Here is a tiny trained network, its code and every weight. The questions are about switching its units off for an input and a class, where a switched-off unit gives its printed mean instead of its output.

import numpy as np


def w(rows, s, z=0):
    codes = np.array(rows[::2]) - 128.0
    scale = np.full(codes.shape[1], s)
    scale[-1] = z or s
    return codes * scale


def f(y):
    return np.maximum(y, 0)


def log_softmax(a):
    a = a - a.max(-1, keepdims=True)
    return a - np.log(np.exp(a).sum(-1, keepdims=True))


def net(x, mask):
    res = np.array(x, float).reshape(1, 3) / 4 @ E
    y = f(res @ A[0][:, :-1].T + A[0][:, -1])
    res = res + np.where(mask, y, B[0][:, -1]) @ B[0][:, :-1]
    return log_softmax(res[-1] @ U[:, :-1].T + U[:, -1])


A, B = {}, {}
E = w([
[185,13,210,46],'x0',
[54,19,99,144],'x1',
[96,150,251,205],'x2',
],0.012)
A[0] = w([
[164,172,133,99,150],'N1',
[146,106,62,85,117],'N2',
[232,150,155,192,109],'N3',
[118,97,152,95,79],'N4',
[84,143,59,158,110],'N5',
[149,80,199,114,136],'N6',
[5,184,92,139,158],'N7',
[114,143,209,165,132],'N8',
[145,68,176,84,121],'N9',
[157,169,132,118,206],'N10',
[69,136,195,157,105],'N11',
[63,159,169,155,87],'N12',
[71,110,126,111,254],'N13',
[19,75,96,106,114],'N14',
[74,161,123,160,99],'N15',
[129,113,167,172,116],'N16',
[103,141,126,158,125],'N17',
[78,85,117,168,111],'N18',
[126,129,137,179,129],'N19',
[128,132,121,145,108],'N20',
[153,159,143,119,70],'N21',
[140,91,151,94,97],'N22',
[125,165,99,147,128],'N23',
[136,143,47,91,93],'N24',
[57,191,130,134,122],'N25',
[158,136,39,125,122],'N26',
[68,83,113,153,92],'N27',
[102,84,120,149,191],'N28',
],0.018,0.014)
B[0] = w([
[98,207,210,197,184],'N1',
[38,142,97,123,200],'N2',
[139,130,170,134,184],'N3',
[166,128,146,58,160],'N4',
[163,72,167,79,206],'N5',
[202,65,137,104,219],'N6',
[212,52,128,111,249],'N7',
[55,99,77,123,214],'N8',
[150,74,149,98,218],'N9',
[115,117,175,214,201],'N10',
[2,111,90,99,200],'N11',
[80,133,115,71,181],'N12',
[143,95,104,251,230],'N13',
[91,190,203,131,218],'N14',
[167,97,152,89,182],'N15',
[58,104,82,97,175],'N16',
[157,81,129,98,165],'N17',
[130,192,228,140,187],'N18',
[89,81,60,75,165],'N19',
[181,126,123,119,136],'N20',
[93,195,186,139,144],'N21',
[149,95,132,73,174],'N22',
[188,129,164,104,180],'N23',
[45,96,148,81,199],'N24',
[173,78,170,110,197],'N25',
[65,67,100,101,208],'N26',
[115,219,209,114,184],'N27',
[133,166,180,207,203],'N28',
],0.0092,0.019)
U = w([
[248,53,162,47,86],'0',
[53,94,84,59,142],'1',
[159,177,250,157,95],'2',
[194,81,117,249,253],'3',
[189,183,38,151,102],'4',
[186,160,49,158,99],'5',
[193,176,26,147,105],'6',
[190,201,76,129,97],'7',
],0.012,0.016)

Each question gives the input, the list of numbers given to net, and the class t.
The units are the neurons (one row each of A and B). Each row of codes is followed by its name. A weight is (code - 128) times the scale printed after its matrix; where a second scale follows, it is the last column's (A, B and U).
mask holds one flag per neuron, in row order. A switched-off neuron (its flag False) gives its mean, the last column of its row in B, instead of its output. The means were averaged over made-up inputs and are rounded, as every weight is.
A unit's drop is (log p(t) with every unit on - log p(t) with that unit switched off) / (log p(t) with every unit on - log p(t) with every unit switched off).
The circuit of an input: a set's keep is (log p(t) with only the set's units on - log p(t) with every unit switched off) / (log p(t) with every unit on - log p(t) with every unit switched off). Starting from the 12 units with the biggest drops (on a tie, the unit counted first), units are removed one at a time, each time the one whose removal leaves the highest keep (on an exact tie, the one counted first), for as long as the keep stays at least 0.8.
circuit, biggest first: the units of the circuit, biggest drop first
unit that matters most: the unit with the biggest drop
top k neurons: the k neurons with the biggest drops, biggest first
drop of u: that unit's drop, to one decimal
input [-6,7,2], class 2: top 3 neurons -> [N14 N18 N27]
input [-2,-5,-5], class 1: top 3 neurons -> [N26 N24 N28]
input [3,6,-7], class 1: circuit, biggest first -> [N2]
input [-7,1,7], class 0: top 2 neurons -> [N7 N25]
input [-5,2,-5], class 0: top 4 neurons -> [N7 N5 N11 N8]
input [-6,8,6], class 2: top 2 neurons -> [N18 N27]
input [-7,7,-4], class 0: top 2 neurons -> [N7 N5]
input [-6,6,1], class 0: top 3 neurons -> [N7 N5 N1]
input [2,8,-7], class 2: top 2 neurons -> [N14 N28]
input [-3,7,8], class 1: top 3 neurons -> [N11 N8 N19]
input [5,7,6], class 2: top 2 neurons -> [N18 N28]
input [7,-8,8], class 1: top 2 neurons -> [N8 N11]
input [-3,-2,-3], class 3: top 2 neurons -> [N11 N6]
input [-8,2,7], class 0: circuit, biggest first -> [N7]
input [-3,1,-3], class 3: top 4 neurons -> [N11 N6 N9 N12]
input [2,6,-5], class 2: drop of N14 -> 0.3
input [3,1,-2], class 3: drop of N23 -> 0.1
input [-7,-4,5], class 0: drop of N12 -> 0.0
input [-4,0,2], class 0: drop of N7 -> 0.1
input [-1,-2,1], class 3: unit that matters most -> N14
